[[ 0.47 -0.31 -3.89  0.22 -1.18  1.41  4.15  4.04  1.65 -0.30 -0.35]
 [-0.05  1.93  2.58  2.19 -1.52 -1.18 -3.73 -1.77 -0.63 -0.45 -1.86]
 [ 2.31 -1.92 -0.68 -1.19  3.60  3.75 -0.74 -2.95 -0.84 -0.76 -1.39]
 [ 2.02 -2.16 -1.54 -0.37  1.61 -3.97  2.78  1.69  0.32 -3.24 -1.29]
 [-0.72  1.77 -0.92  0.87 -1.95 -3.91  2.75  3.50 -0.93 -0.05  0.95]
 [ 0.02  1.98 -2.52  2.42 -2.82 -4.91  0.37  0.10 -0.03 -0.40  0.85]
 [ 1.85 -1.16 -4.23 -0.76  2.23 -0.24  3.82 -1.47 -0.31 -0.13 -0.64]]
->
[[ 1.85 -1.16 -4.23 -0.76  2.23 -0.24  3.82 -1.47 -0.31 -0.13 -0.64]
 [ 0.02  1.98 -2.52  2.42 -2.82 -4.91  0.37  0.10 -0.03 -0.40  0.85]
 [-0.72  1.77 -0.92  0.87 -1.95 -3.91  2.75  3.50 -0.93 -0.05  0.95]
 [ 2.02 -2.16 -1.54 -0.37  1.61 -3.97  2.78  1.69  0.32 -3.24 -1.29]
 [ 2.31 -1.92 -0.68 -1.19  3.60  3.75 -0.74 -2.95 -0.84 -0.76 -1.39]
 [-0.05  1.93  2.58  2.19 -1.52 -1.18 -3.73 -1.77 -0.63 -0.45 -1.86]
 [ 0.47 -0.31 -3.89  0.22 -1.18  1.41  4.15  4.04  1.65 -0.30 -0.35]]

[[ 2.20 -2.75  0.99 -4.75  0.09]
 [ 2.00 -0.48  5.76 -3.02  1.47]
 [-3.63 -0.94  3.05 -2.61 -0.29]
 [ 0.45  4.82  3.37  1.03 -4.03]
 [ 1.32  0.00  3.29 -2.41 -2.35]
 [-2.93  3.65 -0.94 -0.44  5.29]
 [-2.90  4.22  3.80  0.61 -4.80]]
->
[[-2.90  4.22  3.80  0.61 -4.80]
 [-2.93  3.65 -0.94 -0.44  5.29]
 [ 1.32  0.00  3.29 -2.41 -2.35]
 [ 0.45  4.82  3.37  1.03 -4.03]
 [-3.63 -0.94  3.05 -2.61 -0.29]
 [ 2.00 -0.48  5.76 -3.02  1.47]
 [ 2.20 -2.75  0.99 -4.75  0.09]]

[[ 3.69 -0.86  0.33]
 [ 0.13 -0.36 -1.53]
 [ 0.19 -0.86 -0.94]
 [ 3.38 -0.49  1.19]
 [ 2.26 -1.90  0.51]
 [-0.67  2.40 -1.73]
 [-0.51  3.25 -1.90]
 [-0.13 -0.12  0.83]
 [-1.60  3.55 -1.46]
 [ 0.63 -1.47 -0.72]
 [ 0.92  2.30 -2.45]
 [ 1.33  6.12 -5.17]]
->
[[ 1.33  6.12 -5.17]
 [ 0.92  2.30 -2.45]
 [ 0.63 -1.47 -0.72]
 [-1.60  3.55 -1.46]
 [-0.13 -0.12  0.83]
 [-0.51  3.25 -1.90]
 [-0.67  2.40 -1.73]
 [ 2.26 -1.90  0.51]
 [ 3.38 -0.49  1.19]
 [ 0.19 -0.86 -0.94]
 [ 0.13 -0.36 -1.53]
 [ 3.69 -0.86  0.33]]

[[ 1.91  0.64  1.65  0.16]
 [ 1.02  0.52 -0.65  0.76]
 [ 0.54  0.48 -4.78  0.20]]
->
[[ 0.54  0.48 -4.78  0.20]
 [ 1.02  0.52 -0.65  0.76]
 [ 1.91  0.64  1.65  0.16]]

[[ 4.91 -1.09 -0.58 -0.33 -0.49 -0.34]
 [ 4.78 -0.67 -0.07  3.78 -5.93  0.27]
 [-0.05  3.48  0.99  1.62  1.44  0.23]
 [ 1.75  2.41  0.97 -2.12  6.70 -0.02]
 [-2.30 -2.87  0.10  0.91  3.14  0.99]]
->
[[-2.30 -2.87  0.10  0.91  3.14  0.99]
 [ 1.75  2.41  0.97 -2.12  6.70 -0.02]
 [-0.05  3.48  0.99  1.62  1.44  0.23]
 [ 4.78 -0.67 -0.07  3.78 -5.93  0.27]
 [ 4.91 -1.09 -0.58 -0.33 -0.49 -0.34]]

[[ 0.48 -1.29  3.35 -1.16  3.75 -2.97  2.22 -4.20  0.08 -0.79]
 [ 0.46 -1.60  1.59 -1.42 -2.04 -1.67 -1.67 -5.04  0.72  1.80]]
->
[[ 0.46 -1.60  1.59 -1.42 -2.04 -1.67 -1.67 -5.04  0.72  1.80]
 [ 0.48 -1.29  3.35 -1.16  3.75 -2.97  2.22 -4.20  0.08 -0.79]]

[[ 0.50  0.89 -0.50  0.01 -0.83 -0.20  0.47  0.62]
 [-0.39 -0.31  0.39  0.02  0.36  0.59 -0.21 -0.83]
 [-1.01 -2.40  1.24  0.02  1.17 -0.35 -0.97  0.53]
 [ 0.96  0.79 -0.23  0.00  0.70 -0.32 -1.36 -2.78]
 [ 0.98  0.52 -0.31  0.00 -0.07 -0.38  0.18  2.25]
 [-4.84 -6.33  3.24 -0.22  3.89 -1.25  0.31 -2.57]
 [ 0.54  1.29  0.22  0.11  1.08  1.98 -2.13 -4.68]
 [ 2.24 -0.15  0.44  0.01  0.62 -2.07 -1.02  0.14]
 [ 2.14  0.68 -0.39 -0.03  0.40 -1.32 -0.14  3.56]]
->
[[ 2.14  0.68 -0.39 -0.03  0.40 -1.32 -0.14  3.56]
 [ 2.24 -0.15  0.44  0.01  0.62 -2.07 -1.02  0.14]
 [ 0.54  1.29  0.22  0.11  1.08  1.98 -2.13 -4.68]
 [-4.84 -6.33  3.24 -0.22  3.89 -1.25  0.31 -2.57]
 [ 0.98  0.52 -0.31  0.00 -0.07 -0.38  0.18  2.25]
 [ 0.96  0.79 -0.23  0.00  0.70 -0.32 -1.36 -2.78]
 [-1.01 -2.40  1.24  0.02  1.17 -0.35 -0.97  0.53]
 [-0.39 -0.31  0.39  0.02  0.36  0.59 -0.21 -0.83]
 [ 0.50  0.89 -0.50  0.01 -0.83 -0.20  0.47  0.62]]

[[-0.64 -1.72  1.43]
 [-3.47 -5.25 -1.16]
 [-2.75 -2.89  1.48]
 [-1.33 -2.23 -0.46]
 [-2.71 -1.90 -2.06]
 [-1.51 -2.41 -0.91]
 [-2.64 -1.80 -0.52]
 [-1.36 -3.99 -1.94]
 [-3.34 -4.08  0.10]
 [-1.15 -4.11 -1.62]]
->
[[-1.15 -4.11 -1.62]
 [-3.34 -4.08  0.10]
 [-1.36 -3.99 -1.94]
 [-2.64 -1.80 -0.52]
 [-1.51 -2.41 -0.91]
 [-2.71 -1.90 -2.06]
 [-1.33 -2.23 -0.46]
 [-2.75 -2.89  1.48]
 [-3.47 -5.25 -1.16]
 [-0.64 -1.72  1.43]]

[[ 0.82 -1.61  1.61  3.04 -4.64 -2.20]
 [-1.75  0.21  0.81  2.53  1.88  2.53]
 [-1.46  2.72 -1.10  6.70  2.99  5.20]
 [-0.56  0.92  3.52  5.22 -2.97  1.60]
 [-2.67 -0.45  4.71  5.88 -2.72  3.09]
 [ 2.64  3.73 -4.08 -1.18  2.34  0.60]]
->
[[ 2.64  3.73 -4.08 -1.18  2.34  0.60]
 [-2.67 -0.45  4.71  5.88 -2.72  3.09]
 [-0.56  0.92  3.52  5.22 -2.97  1.60]
 [-1.46  2.72 -1.10  6.70  2.99  5.20]
 [-1.75  0.21  0.81  2.53  1.88  2.53]
 [ 0.82 -1.61  1.61  3.04 -4.64 -2.20]]
